Below are the code and all the weights of a small trained network. Each question names an input and a target symbol and asks about switching units off, where a switched-off unit gives its printed mean instead of its output.

import numpy as np


def w(rows, s, z=0):
    codes = np.array(rows[::2]) - 128.0
    scale = np.full(codes.shape[1], s)
    scale[-1] = z or s
    return codes * scale


def f(y):
    return y / 2 * (1 + np.tanh(0.7978845608 * (y + 0.044715 * y**3)))


def softmax(a):
    e = np.exp(a - a.max(-1, keepdims=True))
    return e / e.sum(-1, keepdims=True)


def log_softmax(a):
    a = a - a.max(-1, keepdims=True)
    return a - np.log(np.exp(a).sum(-1, keepdims=True))


def net(x, mask):
    ids = ['βεζηλψω'.index(c) for c in x.split()]
    T = len(ids)
    res = E[ids] + P[:T]
    u = 0
    for l in range(3):
        r = res
        for j in range(3):
            rows = slice(2 * j, 2 * j + 2)
            q, k, v = (r @ M[l][rows].T for M in (Q, K, V))
            z = softmax(np.where(np.tri(T) > 0, q @ k.T / 2**0.5, -1e9)) @ v
            o = O[l][rows]
            res = res + np.where(mask[u + j], z, o[:, -1]) @ o[:, :-1]
        u += 3
        y = f(res @ A[l][:, :-1].T + A[l][:, -1])
        res = res + np.where(mask[u : u + 4], y, B[l][:, -1]) @ B[l][:, :-1]
        u += 4
    return log_softmax(res[-1] @ U[:, :-1].T + U[:, -1])


Q, K, V, O, A, B = {}, {}, {}, {}, {}, {}
E = w([
[186,118,96],'β',
[230,59,71],'ε',
[225,156,252],'ζ',
[250,64,130],'η',
[58,209,128],'λ',
[54,93,43],'ψ',
[34,103,75],'ω',
],0.011)
P = w([
[177,242,3],'0',
[192,222,100],'1',
[177,225,76],'2',
[161,36,138],'3',
[103,166,178],'4',
[106,149,171],'5',
[173,98,155],'6',
[91,201,139],'7',
[103,219,174],'8',
[150,250,132],'9',
],0.0054)
Q[0] = w([
[59,110,137],'L0H0',
[42,179,130],'L0H0',
[254,201,139],'L0H1',
[61,152,96],'L0H1',
[110,187,82],'L0H2',
[110,134,161],'L0H2',
],0.0096)
K[0] = w([
[66,222,49],'L0H0',
[141,56,31],'L0H0',
[255,238,86],'L0H1',
[27,113,225],'L0H1',
[33,239,73],'L0H2',
[139,79,177],'L0H2',
],0.0058)
V[0] = w([
[76,134,207],'L0H0',
[170,124,92],'L0H0',
[93,137,52],'L0H1',
[116,104,86],'L0H1',
[166,254,90],'L0H2',
[91,157,93],'L0H2',
],0.0094)
O[0] = w([
[193,181,92,74],'L0H0',
[125,2,168,187],'L0H0',
[131,197,74,78],'L0H1',
[102,181,75,99],'L0H1',
[90,35,240,252],'L0H2',
[105,59,114,73],'L0H2',
],0.0063,0.0044)
A[0] = w([
[59,179,178,253],'L0N0',
[251,32,217,123],'L0N1',
[255,133,244,134],'L0N2',
[125,167,93,3],'L0N3',
],0.0078,0.0041)
B[0] = w([
[109,16,217,160],'L0N0',
[113,163,73,249],'L0N1',
[122,143,2,244],'L0N2',
[136,209,179,116],'L0N3',
],0.0082,0.013)
Q[1] = w([
[184,85,215],'L1H0',
[159,167,235],'L1H0',
[162,165,163],'L1H1',
[53,204,3],'L1H1',
[80,108,176],'L1H2',
[166,110,99],'L1H2',
],0.0067)
K[1] = w([
[170,122,137],'L1H0',
[195,197,107],'L1H0',
[204,181,36],'L1H1',
[136,115,255],'L1H1',
[69,97,148],'L1H2',
[167,119,55],'L1H2',
],0.0073)
V[1] = w([
[2,105,150],'L1H0',
[135,174,51],'L1H0',
[163,150,83],'L1H1',
[163,137,32],'L1H1',
[135,91,161],'L1H2',
[126,126,97],'L1H2',
],0.0089)
O[1] = w([
[85,1,148,170],'L1H0',
[188,206,178,242],'L1H0',
[119,171,166,137],'L1H1',
[84,170,174,252],'L1H1',
[250,105,94,40],'L1H2',
[135,89,108,252],'L1H2',
],0.0066,0.0029)
A[1] = w([
[131,83,17,55],'L1N0',
[171,169,15,3],'L1N1',
[136,58,2,45],'L1N2',
[172,22,178,186],'L1N3',
],0.0072,0.0028)
B[1] = w([
[156,118,160,228],'L1N0',
[139,181,166,214],'L1N1',
[120,117,212,254],'L1N2',
[246,148,254,171],'L1N3',
],0.0075,0.0084)
Q[2] = w([
[5,153,104],'L2H0',
[103,172,84],'L2H0',
[186,139,196],'L2H1',
[118,153,125],'L2H1',
[91,64,76],'L2H2',
[65,169,65],'L2H2',
],0.012)
K[2] = w([
[153,74,62],'L2H0',
[199,155,74],'L2H0',
[135,106,119],'L2H1',
[85,121,78],'L2H1',
[124,129,252],'L2H2',
[153,165,191],'L2H2',
],0.013)
V[2] = w([
[88,21,47],'L2H0',
[118,159,203],'L2H0',
[182,141,144],'L2H1',
[15,152,94],'L2H1',
[116,212,254],'L2H2',
[108,145,18],'L2H2',
],0.0056)
O[2] = w([
[238,40,162,1],'L2H0',
[119,157,151,220],'L2H0',
[95,204,144,165],'L2H1',
[123,2,113,47],'L2H1',
[70,49,194,162],'L2H2',
[96,111,48,108],'L2H2',
],0.0073,0.0058)
A[2] = w([
[152,246,170,242],'L2N0',
[1,122,159,239],'L2N1',
[119,72,75,1],'L2N2',
[81,9,149,141],'L2N3',
],0.0092,0.0042)
B[2] = w([
[63,118,76,252],'L2N0',
[179,46,138,194],'L2N1',
[107,254,240,123],'L2N2',
[169,105,83,145],'L2N3',
],0.0086,0.015)
U = w([
[104,112,254,156],'β',
[153,105,154,160],'ε',
[77,131,142,179],'ζ',
[138,173,114,139],'η',
[105,155,236,2],'λ',
[162,72,134,147],'ψ',
[150,40,140,142],'ω',
],0.0089,0.0038)

Each question gives the input, a string of symbols that net reads in full, and the target symbol t.
The units are the heads (2 rows each of Q, K, V and O) and the neurons (one row each of A and B). Each row of codes is followed by its name. A weight is (code - 128) times the scale printed after its matrix; where a second scale follows, it is the last column's (O, A, B and U).
mask holds one flag per unit, layer by layer, with each layer's heads first. A switched-off unit (its flag False) gives its mean, the last column of its rows in O or B, instead of its output. The means were averaged over made-up inputs and are rounded, as every weight is.
A unit's drop is (log p(t) with every unit on - log p(t) with that unit switched off) / (log p(t) with every unit on - log p(t) with every unit switched off).
The circuit of an input: a set's keep is (log p(t) with only the set's units on - log p(t) with every unit switched off) / (log p(t) with every unit on - log p(t) with every unit switched off). Starting from the 12 units with the biggest drops (on a tie, the unit counted first), units are removed one at a time, each time the one whose removal leaves the highest keep (on an exact tie, the one counted first), for as long as the keep stays at least 0.8.
units of the circuit, in order: the units of the circuit, biggest drop first
unit that matters most: the unit with the biggest drop
top k neurons: the k neurons with the biggest drops, biggest first
k most important neurons of layer l: the k neurons of layer l with the biggest drops, biggest first
heads that matter: for each layer, one digit per head in row order, 1 if its drop is at least 0.15 and else 0, layers parted by /
drop when u is switched off: that unit's drop, to one decimal
input ζ λ ψ η, target β: 2 most important neurons of layer 0 -> [L0N2 L0N1]
input ζ ζ η λ ψ ζ, target ω: heads that matter -> 000 / 101 / 010
input β ψ λ ζ ω, target β: units of the circuit, in order -> [L0N2]
input λ η ε ψ, target β: top 2 neurons -> [L1N3 L0N2]
input η ζ β ζ ζ ζ ε ζ ω ω, target ω: units of the circuit, in order -> [L2N1 L2H2]
input η ζ ε ε, target ζ: units of the circuit, in order -> [L1H0 L1H1 L2H0]
input ζ ζ λ ζ ε ω, target β: top 4 neurons -> [L0N2 L0N1 L0N0 L1N2]
input ζ ζ ζ ε η λ, target β: 2 most important neurons of layer 0 -> [L0N2 L0N1]
input ζ ζ λ ψ η ε, target β: heads that matter -> 001 / 110 / 000
input ε λ β, target β: top 2 neurons -> [L1N3 L0N2]
input β ε ζ λ, target β: units of the circuit, in order -> [L0N2 L0N1]
input ζ β ε η β ζ ζ, target ζ: top 3 neurons -> [L2N0 L1N1 L0N1]
input ζ ε ω ε ε η η ε ζ, target η: units of the circuit, in order -> [L1H0 L0N2]
input η η ζ ε, target η: top neuron -> [L1N2]
input ε ζ ε ζ ζ η, target η: top 2 neurons -> [L1N2 L0N0]
input β η β ζ η ε, target η: top 3 neurons -> [L0N0 L2N1 L1N2]
input ζ ζ ζ β ω, target ω: top 2 neurons -> [L2N1 L1N3]
input ζ λ ζ η, target β: 2 most important neurons of layer 0 -> [L0N2 L0N0]
input ζ ζ ζ η ε ω ζ, target ω: top 2 neurons -> [L0N2 L0N1]
input ψ ψ ψ ζ η β ω η ψ, target ω: unit that matters most -> L0H1
input β λ ψ ε, target β: drop when L1H1 is switched off -> 0.1
input ε β ζ λ ζ ε ψ, target β: drop when L1H2 is switched off -> 0.2
